Each row is followed by its class number.
[ 451  188 -144 -147  -31   15  133   17  -42 -118  -23   61 -205   32
 -221 -134 -397  146  140   90  -79   59 -245  181 -282  -21  -27  170
  155  217 -127  -66   68  110    3 -117  -49] -> 0
[ 276 -239   96 -123  -50  257 -117   41   13 -101   17 -131 -202  -32
   36 -390  -88   10    7  -16  -86  121  -44  -61  -72 -241   97  250
  162  110   20 -261  263 -156 -102  -60  126] -> 4
[  55  -44   71 -231  -17 -182   93 -155 -270 -113   90   88   44   48
 -118  259    1  267   13 -142    3  152   14   98  100  110  -84 -103
   13   92  117   95  -34  225   92  -50 -131] -> 4
[  39  333 -160  -70   12  155  222   11  115   66   64   82   34  205
 -167  408   31  -32  -69  174  260  -59 -236  178 -344  -54 -632    2
   68  176 -263 -293  131 -151  224  -52   -1] -> 8
[ -16  355 -218  120 -171  248  242    1  -35  170  151 -242  -50    7
 -175  426  342  -29 -215   -8  110   69 -181   15  116  102 -768   68
   74  184 -242 -302  136 -118  199  -61   14] -> 1
[ 543  -36  -97 -228 -134   71  237   52    1  -80   31   86 -248   98
 -210 -168 -413  -47  297  164  -22   30 -219  120 -432  -33  -64  395
  252  270 -151 -313  138  -77   63  -98   36] -> 8
[ 101 -196   55 -224  -55 -243  -69 -100 -125  -18   51   91  -18  -21
  -54  -61   40  203  250  -94  -78   16   -8   24   61  204  339  -18
  -21   26  193  363  -72  213   71    0   10] -> 7
[ 424 -238  -83 -137 -122 -265   81  -30  202 -122   34  140  -70   83
  -32  117  -46 -124  356   11  103  -81  -39   53 -281  320   78  209
  206   48  183  121  -74   26  152  104  -66] -> 8
[ 320  -35  -94 -233  -94   32  235   16  -59  -38  -23   52  -64  103
 -173 -132 -289   53  126   50  -45  110 -177  109 -228   -5 -119  227
  231  224  -21 -194  128   39   64  -90   13] -> 8
[-275   83  134 -120   54 -260 -314 -173 -116   44  121   88  289    5
   37  237  327  296  -17 -183  -46  -52  121  -50  245  157   19 -425
 -161 -132  187  514 -180  276  157   60  -45] -> 9
[ -53  230  -84   -2  -84 -145  116  -22   52  112   54   69   84   79
 -148  260  118   -7  168  -33   77  -43  -80  -11  -96  216 -230  -20
   78  126  -79  169  -79   50  221   34   51] -> 1
[  86 -301  189 -240  -68 -144  -81 -196 -219 -216  225  -53   10  -11
   49  243  143  358  -33 -270 -110  215   29   52  228   80  167  -70
  -79   40  268  104  -20  298  -36  -47 -257] -> 3
[ 238  107 -119  110 -195  188  157   19    2   60  186 -349 -122   -3
  -37  285  369  -90  -37   70   79   37  -90  -57   76   94 -647  191
  167  125 -202 -394  167  -86  134   -3   47] -> 5
[  13 -568  466 -483  158  -25  -31 -124  -11 -237  171  356  -29  149
   88   48 -247  304  155  -77  -43  241   31  204 -241 -234  612  -10
 -179  110  230  130   83   21 -155  -77 -159] -> 6
[-268  152  -19   15  -39  -13  -53 -104  -36   39  143 -197  155  111
   42  440  372  237 -282 -121  100   91 -145   19  153   51 -381 -192
   11  114   33 -126  -18  219  112  -24 -182] -> 7
[ 609  352 -452   87 -237  -85  275  103   92   37 -213 -146 -150  -21
 -314  -31 -221 -273  305  101  107 -159 -206   16 -348  358 -307  349
  374   80 -150  -50  -18   44  317   22   24] -> 2
[ 229  189 -138   72  -79  221 -288   10  -64  -46  -43 -351 -125 -175
   31 -447   54   90 -136   94 -146  -33 -199 -134  -18 -264  -32   59
  195 -100  -74 -190  159   32   -8  -34   20] -> 2
[ 239  158 -190   21 -175  128  225   -3   -9   30  111 -170 -152   60
 -157  362   85  -26   -2   58   75   92 -206   84  -61  127 -597  212
  143  205 -229 -342  120  -33  154  -64  -75] -> 9
[-212  391 -182  137 -100  162  308   18  -93  267   28 -131   -3  105
 -207  520  298 -154 -189  162  214  -10 -124   35   84   90 -899    3
   49  161 -362 -427  129 -188  268  -88  228] -> 5
[ -33  329 -178  -54 -136    6  281  -71 -217  191  137 -145  -63   22
 -247  291  260  213 -161   62   64   63 -228   59  167  124 -542   39
  -21  208 -244 -190   40  124  142 -133  -47] -> 6
[ 192 -562  320 -292   42  138 -149  -29   92 -259   93   72  -93   51
  136 -230 -114  131  123 -116 -112  234    7   27 -190 -311  565  126
   81   -4  282  -70  225  -96 -182  -35 -173] -> 1
[ -47 -191  180 -203   17 -330 -183 -167  -16 -104  180   93  167   54
   85  214  191  253  200 -200  -20   21   41  -12   15  153  269 -174
  -53  -65  283  433 -139  242  139   67 -202] -> 3
[ 441  391 -347  221 -211  242  180   71  164   13  -30 -372  -97   56
 -227  281  177 -140  -99   74  203  -55 -227  -21 -188  154 -856  246
  351   72 -201 -462   85  -13  259    6 -112] -> 7
[ 262   14  -42 -104 -177   72  165  -27 -147    3  178 -221 -144   29
 -142  207  115   80   83    9  -17   67 -131   14   52  106 -362  144
   69  174 -107 -218   90   54  120  -70   -4] -> 7
[ 267  -56  -31 -255  -18  -14   88  -57 -121  -83   17  152 -179  -13
  -73 -205 -279  211  147   65  -97  107 -172  166 -157  -62  221  169
  -15  204   17   10   92   23  -39 -131  -34] -> 6
[ 451   16 -127  -52 -182  -64   -8   33   -9  -54  -15 -223 -171 -145
 -125 -284  -36   15  264  -58 -143  -24  -81 -100  -42  200  104  151
  217   16   45  190   33  176   88   28    5] -> 7
[-113  -37  148  116 -111  357 -175   13 -136    1  143 -521 -102 -147
   41  -11  554   44 -245  -69  -81  136   37 -242  399 -211 -353  -40
   37  -47 -101 -249  230  -57  -47  -29   92] -> 0
[ 269 -142 -103 -188  -62 -317   68 -167  -25 -169   20  192   -2   38
   13  189 -246  153  134  -92   36   54  -68  195 -163  277  253  104
    7   71  254  138 -140  229   66   15 -204] -> 1
[ 260  163 -127 -164  -60   -1  108  -16 -173  -48  -93   42 -100    1
 -169 -144 -377   42   95   53  -87   73 -124  104 -202  -80  -56  135
  107  136 -138 -108  133   -6   52  -94    6] -> 5
[  -9   14   27  -14  -31  -12  -35   55  137  -46  -12  -27  -14   27
  -52   -2  216  -83  135  -34   75  -75    2 -115 -107   74    8   -2
  127    3  129  143   -3  -68  163   57   30] -> 8
[  17  -22   52  104 -157  467  193  133   64   93  174 -391 -199   -3
  -76  207  432 -127 -218   38   50  130  -26 -117  165  -65 -694  129
  147   96 -239 -517  270 -240   47  -74  120] -> 6
[ 308  -47   -3 -190    9  -30   15  -34   91 -184   60  147  -55  112
   -9  -18 -276  103  104   22  -39   78 -131  154 -278  -84   39  110
   76  147   -4 -106  101    1  -62  -46 -145] -> 9
[ 146 -103   84   52 -122  282   74   21   21  -56  182 -309 -141  -41
   15  177  337  -57 -154  -56   69  107   44  -63  102  -20 -352   92
  171   40  -25 -310  187  -79   51   -8   23] -> 5
[  37   39   -7 -144 -115 -198  182  -17 -135  140  116   96   -4   18
 -144  117   25   34  296  -40 -102  -24   21    1   88  271 -148  -12
   77  179 -100  198  -45   65  155    4  154] -> 2
[  20  296 -186  -51  -61 -113  372   25  -12  207  -23  184   30  123
 -286  417  -31 -156  242   42  203  -86  -60  125 -139  323 -484  -10
  137  179 -210  144  -30 -128  337  -14  170] -> 3
[ 408  230 -194   73 -153  124  144  -30  -32 -135   90 -252  -99  -19
 -157  263  149  104  -91  -42   88   88 -162   51  -44  160 -560  146
  174   73  -77 -253   42  198  190  -74 -166] -> 3
[ 322  -75  -34 -120  -66 -324 -168  -56   12 -130   50   91  -53  -41
  -48 -138  -49  122  326 -113 -125  -56  -34  -28  -57  268  321   65
  133   32  168  346 -110  169  104   40  -89] -> 2
[ -34  524 -276   88  -38   84   96  -20   36  152  -19  -17   43   91
 -113  246   25  -32  -87  230   92  -99 -293   75 -156  -71 -631   35
   74  178 -339 -305   69 -166  141  -55   96] -> 2
[ 301    9   -8    6 -107  366 -185   74  -12   -7   45 -378 -144  -88
    0 -272  194   -3  -57   15  -87   59  -82 -207   -4 -255 -220  156
  251  -49  -76 -271  297  -69   29  -28   87] -> 1
[ 189    8   -2   74 -167  264   80   13 -103    9  116 -395 -149 -139
  -77  125  329  -34  -80    9  -64  107  -34 -143  219   23 -492   97
  213  -10 -121 -259  161   -5   95  -21   84] -> 2
[ 239 -204  156 -226   81   47  -11  -58  206 -297   92  131   88  201
   17  349 -168   96  105 -163  124  143  -46  190 -404  -80   75   63
   55   76  184  -18  113    4   66  -12 -278] -> 4
[-213  188   36 -102   30  146   41  -38  -24   97   45   21   43  122
  -74  150  129  102 -143   81  114   72 -172   57 -113 -206 -302  -79
   -9  154 -153 -229  143  -54  102 -117   20] -> 7
[ -55  118 -105  -68 -136  -23  196  -83 -107   -1  206 -118   -8   71
  -87  447  250  170 -117  -56   27   81 -158   85  142  149 -467   10
  -16  222  -63 -212   40  112   97  -74 -111] -> 8
[ -44  -54   66  -55  -89  281  417   33  -25   28   69  -51 -150   97
 -236  366  199  -57  -35   10  184  198  -72   62  -71  -13 -367  171
   87  163 -115 -351  196 -169  130  -91    9] -> 1
[ -76  438 -236  235 -104   79  -69   66  123  214   -5 -197  -41  -19
 -124  106  334 -116   27   57  117 -154 -208 -107   15  122 -497    1
  131  136 -236   17   77 -185  271   -4  189] -> 6
[ 449 -136  -52   17 -125   42 -135   51  217 -128  -69 -236 -101  -48
  -24 -206  145  -68  149  -39   64  -10  -63 -119 -191   62   41  196
  309 -119  144   35   82   78  130   42 -110] -> 6
[ 319 -283  155 -231  -15   44  -67   -2  -29 -172  160   46 -196   41
  100 -229 -239  123  161  -18 -132   97  -27   73 -180 -155  273  173
   94  166   71 -117  143   -1  -78  -55  -12] -> 5
[ -57   65  -26 -162  -22 -147  466    8  160  107   65  287   12  267
 -212  588  -44  -88  321   43  252    3 -100  259 -348  296 -215  106
  -44  302 -104   35  -20 -130  281  -28   -5] -> 5
[ 590  103 -211 -139 -118   -7  128  -11  106 -180    0   33 -134  105
 -120   40 -340   22  147   45   12   22 -211  162 -400   75 -180  306
  177  199  -46 -207   97   79   69  -40 -131] -> 9
[ 434   93 -195  147 -242   91 -122  112  120  -10   19 -329 -239 -174
  -47 -376  114  -94  209  -18 -176  -16 -139 -219  -38  111  -29  291
  316   29  -20   10   56   20   83   24   41] -> 1
[ 268 -369  192  169 -175  395 -215  141  -16 -115  159 -537 -266 -221
  151 -294  343  -97  -24 -120 -282  135  128 -320  366 -132  -72  135
  267 -107   58 -251  194  -80 -144   39   65] -> 2
[ 139  133  -93 -166  -44   66  245  -25  -68   55  -16  159  -60  139
 -171  214 -245  -45  145  137   99   46 -139  160 -271  -31 -304  195
  103  254 -186 -253  109 -180  118  -96  119] -> 4
[-133 -216  187  -41  -92  242   70  -13 -131   17  141 -212 -134  -47
    7   79  302  -16  -46  -20   -1  159   31  -87  181 -142  -70   79
   32   55  -39 -257  223 -103  -13  -75   81] -> 9
[  55 -258  206 -451   83 -256   -2 -211 -161 -135   84  376   72  128
   -2  112 -303  308  166  -56  -30  147  -23  193 -201  -55  386  -52
 -130   94  191  174  -29  162    8  -51 -140] -> 1
[ 160  230 -134  -75 -115  -56  344   80    5  196  110    5  -37  113
 -344  260  -12  -46  294   36   76  -48 -142   73 -113  302 -346  118
  196  206 -231   78  -25  -29  263  -73  137] -> 4
[ 375   10 -109 -115  -68 -199  343   18  197  -99  -57  194  -77  141
 -257  265 -306 -167  375    1  176  -35 -112  168 -449  298   61  235
  171  127   19  128  -37   14  204   19 -120] -> 9
[-131 -423  442 -463  202 -167 -193 -202  -55 -280  156  366  132  174
  141  218 -129  346   94 -208   10  195  100  207 -144 -190  529 -194
 -210  105  312  267   40  114  -72  -56 -204] -> 0
[ 127  395 -367   -4 -126 -329  300  -72   70  159  -38  121   36  114
 -214  182  -66   80  224   65  137  -77 -299  172 -218  380 -238  242
   33  322 -127   89 -132  156  258  -28  -59] -> 5
[ 549 -241   -9 -284 -102 -254  181  -35   62 -202   12  204 -184   58
 -198  -19 -329    4  482  -48   -7   37  -35  153 -351  293  355  318
  163  141  162  190  -28   80  117  -21 -103] -> 0
[ 174  -19  130  -86   36  140  -59    4   71 -108   51  -64   39  106
   26  130  104  -52  -21   20  146   19   76  -51 -234 -157 -249   35
   82  -48  -49 -192  158  -58  112   39  -32] -> 5
[ 169  115  -47  -53 -121  155   20   -9  -98  -97   10 -304  -86  -26
 -187  196  174   41  -99  -26   26  112 -148  -71    8   -2 -315   91
   94   31  -45 -224  117   85  145 -100  -99] -> 8
[ 512 -229  -11 -147  -39   38 -165  -18  171 -288   23  -54  -94   41
  106 -227 -143   86   95  -29    1   21 -101   17 -337  -79  221  256
  180   36  213 -133   93  101  -39   50 -201] -> 8
[ 329 -206   94 -214   27   19 -117  -60  129 -310  -18   63  -12   43
   63 -161 -255  208   49 -158  -28  163  -73  125 -329 -135  390  114
  103   34  318   47   30  201  -39  -38 -308] -> 4
[-129   -3  122  -36   13 -112 -165  -60   -7   20   80  -14  127   -6
   18  158  335   73   87 -121   46  -42  111  -75  112  125   19 -185
  -31  -64  111  326  -35   62  161   57   65] -> 5
[ 303 -331  153 -271  -15   85   50  -17   21 -154   47   60 -110  100
  -28  -16 -211    9  175  -12   22  117   -4   81 -260 -117  104  203
   95   73   56 -174  185  -84    6  -42    2] -> 4
[ -84 -193   72  -99  -56  -34  172 -118   77  -45  192   19   59  180
   29  551  177   82  -66  -66  193  115  -94  176  -80   83 -191   14
    0  118  104 -199   17   42   93  -12 -151] -> 4
[-254 -183  282 -181   61   79  246 -101  -36  -32  219  106   33  133
  -31  520  312  187  -37  -48  139  180   20  114   26  -18 -183  -77
 -114  130   33 -122   60   14   90  -45 -120] -> 2
[ 157 -357  304 -189  -29  -11    1   27  -76  -34   34  104  -62   15
 -114   31   80 -168  359  -44   -8    7  250 -131    5   86   64   -1
  149  -59   51  173   78 -150  141   60  271] -> 2
[  23   -6  -11   63 -146  158 -227   23 -241   28   72 -375 -227 -246
   -9 -414  251   89 -113   -4 -277   86  -76 -235  401 -126   93   35
  141  -51  -34 -108  120  -63 -124 -108  137] -> 3
[ 266   -7  -73   -5 -113  152  362   11   38  -71   91 -150  -91  104
 -196  450   59 -100   74  -39  184  109 -123  100 -176  130 -477  203
  169  109  -75 -325  177  -94  243  -45 -142] -> 3
[  39 -153  131   35  -91  302   20   27   16  -12  129 -223 -119  -21
  -21  116  355  -51 -116  -33   84   85   44  -86   99  -77 -314   50
  119    1  -28 -275  202 -158   67  -30   60] -> 6
[  72 -130   27  -55  -67   34   60  -56  -20  -90  124 -101  -65   44
    8  302  170   24  -58  -70   77   85   11   64   60   77 -219   35
   49   72   39 -166  101  -12   49  -13  -63] -> 0
[-245 -342  346 -158   40 -122 -376  -87  -69  -33  103   38   68  -25
  149  -82  370  141   94 -171  -72   37  194 -214  201  -57  390 -214
  -71 -137  276  333   -5   50   23   74   74] -> 1
[ 165 -256  185 -395   19 -203 -164 -150 -201 -163  104  117    5   61
   73  -72 -250  323   80 -140 -152  115   27   97  -52  -49  412  -26
  -64  102  213  139    8  237  -54  -41 -109] -> 5
[ 271  103 -170   53 -211  257  361  109   17   66  121 -242 -248   27
 -174   90   53  -62   16   30   31   92 -179   50  -39  124 -439  316
  226  303 -196 -421  140  -65   68  -97    9] -> 7
